In the rows, 128 means zero.
Group, then class:
[207 137 135 171 133 108 116 126 149 132 121  75 150  89  71 149 121  94
 155 153 121 127 101 130 143 132 150 130 137 115 146 155 130 140 117 172
 159] : <69> > (41)
[ 80 112 125 171 101 105  94 158 169 132 173  96 121 102 139 132 112 112
 150 144  97 117 162  81 125 155 111 142 142 133 154 152 115 175 123 150
 126] : <62> > (39)
[161 108 115 204 123  45 120 139 169 114 151  84 106 114 105 185 129  96
 133 137 107  87 113 107 162 176 156 134 130 126 133 134 107 129 136 137
 137] : <67> > (28)
[208 134 116 153 144 126  92  96 144 166 128  97 145  96  86 154 141  58
 140 144 141 117 103 112 137 149 151 140 145 152 107 142 145 167 163 139
 160] : <69> > (41)
[152 102  99 182  85  93 102 115 192 137 174  93  91 122 137 120 120  93
 154 111 103 113 123  97 148 165 127 140 123 138 114 170 112 140 120 149
  94] : <67> > (28)
[113 100 117 173 107  87 119 151 171 126 167 102 140  85 116 116 121 133
 153 147  80  97 168  95 122 146 145 132 139 127 128 142 100 141  98 133
 131] : <62> > (45)
[149 125 115 199 111 122 116 160 155 108 151 119  92  67  71 128 110 110
 126 149  31 108 163 135 137 133 156  94 147 195 204 174 132 111 120 173
 140] : <64> > (35)
[114 115 138 202 110  82 114 168 163 114 153  88 118  94 103 172 125 121
 150 155  91 114 160  91 133 152 145 131 141 123 158 152 117 150 124 141
 154] : <62> > (39)
[147 135 113 155  93 136 109 170 178 134 166 119 109  65  92 110 127 124
 142 147  66 103 192 134 120 142 135 118 147 177 163 168 127 134 105 173
 128] : <64> > (32)
[ 77 105 122 230 102  76 103 165 177 114 157  82 120 120 133 151 126 131
 163 165  93 109 159  74 139 172 134 135 146 103 151 150 128 170 147 140
 149] : <62> > (39)
[198 140  76 165 128 122  78 110 169 144 139  97 127 105 131 108 134 109
 135 157 122 122 109 131 138 153 143 113 146 173 167 163 128 164 144 158
 163] : <69> > (51)
[151 106  76 196 116 130 113 178 161 123 144 111  83  63 100  81 127 186
 146 163  75 128 209 131 124 126 158 112 164 170 192 190 121 130 156 191
 129] : <64> > (27)
[110 127 119 208 112  75 140 179 167 110 137  73 121 110 115 151 125 147
 148 151  96 107 150 122 147 160 133 123 136 130 179 150 129 130 166 153
 192] : <62> > (24)
[155 122 110 192 118 134 120 161 154 111 154 113  81  75  80 133 113 126
 135 153  67  91 184 113 126 125 138 104 148 144 166 156 126 127 105 179
 117] : <64> > (35)
[202 134 139 129 138 115  91 110 149 182 140  83 161  79  88 161 149  70
 140 135 127 122 110 104 133 155 150 145 138 193 101 125 130 177  99 121
 165] : <69> > (48)
[139 124 151 155 126 113 133 169 147 119 182 117  92  97  83 129  93 134
 128 137  84 131 164 114 153 121 135 104 161 174 164 166 121  83 119 166
 128] : <64> > (35)
[182 118 114 182 110  83 106 119 179 125 149  84 122 123 132 128 131 103
 132 132  97 122 105 116 145 166 150 148 132 123 124 161 101 127 135 160
 123] : <67> > (26)
[247 136  95 164 128 121  75  72 174 154 136  92 128 117 134 131 134  52
 125 137 123 117  94 133 144 150 157 156 142 149  92 163 116 165  82 180
 149] : <69> > (51)
[ 84 123 153 194 105  81 109 186 162 115 155  76 124  74 129 145 131 141
 171 170  84 100 154  85 130 158 122 136 147 105 166 158 120 171 139 161
 159] : <62> > (39)
[ 87 128 145 169 107  73 102 152 162 131 148 101 128  90 113 140 127 118
 136 154  57 113 178 111 129 170 140 133 131 138 187 125 112 154 120 140
 153] : <62> > (45)
[196  83 104 211 120  87  83  97 170 133 166 104  78 119 135 152 133 105
 127 131 132 100  82  90 176 179 147 143 148 151 112 193 101 140 139 156
 158] : <67> > (34)
[121  94 102 224 128  80 108 143 185 126 168  95  90 133 117 170 122  91
 151 145 112 101 114  75 147 158 134 149 134  95  65 141 108 150 109 143
 112] : <67> > (28)
[172 135 123 183 100 108 127 144 152 104 153 123  84  58  89 113 112 137
 127 145  55 121 178 148 151 140 161 104 156 183 227 189 104 110 129 204
 127] : <64> > (27)
[ 97 115 109 187 109  62  91 180 175 160 174  87 121 102 106 133 124 125
 148 151  84 112 169  86 127 180 143 132 160 141 141 141 131 166 135 142
 154] : <62> > (39)
[ 74 116 112 154 115  70 114 165 184 149 153  87 136 109 145 121 130 149
 144 139 112  93 167  94 123 179 130 143 132 116 120 125 114 168 135 104
 128] : <62> > (24)
[118 139 135 179 111 103 108 158 157 110 117  97 122 102 131 142 129 121
 150 153 100 117 157 121 130 141 129 132  88 135 168 151 125 153 124 156
 132] : <62> > (39)
[132 134 115 171 100 109 130 194 161 145 171 143 101  70  79 124 122 143
 131 144  62 121 195 117 137 165 147 111 146 193 166 152 128 129 121 167
 138] : <64> > (32)
[208 108 115 153 156  84  90  81 158 165 119 103 151  94  91 160 159  72
 129 149 120 105 103 100 138 163 170 174 135 145 106 108 120 180 102 121
 191] : <69> > (48)
[121 106 125 213 111  82  96 149 200 130 179 105 102 116 130 193 123  94
 136 138 113 113 110  75 155 153 131 139 137 145 147 174 122 156 108 151
 131] : <67> > (34)
[104 131 127 151 113  82 103 161 172 127 126  99 126  90 129 118 131 128
 139 157  64 106 179 122 120 158 148 133 133 120 174 121 104 148 147 140
 143] : <62> > (45)
[ 86 130 100 144 106  95 107 161 177 148 150 100 141 106 152 107 126 147
 143 153 103 123 157 119 122 158 124 132 136 146 147 146 118 157 162 139
 142] : <62> > (24)
[131 101 118 187 119 119 122 169 160 121 137 133  85  64  68 141 104 141
 120 141  61  95 190 124 126 133 156 113 140 176 163 147 126 119 120 162
 160] : <64> > (35)
[229 144 119 188 131 102  99 106 157 146 138  79 125 102  84 184 140  59
 140 148 114 118 101 116 150 169 173 132 140 158 138 169 120 151 127 163
 144] : <69> > (41)
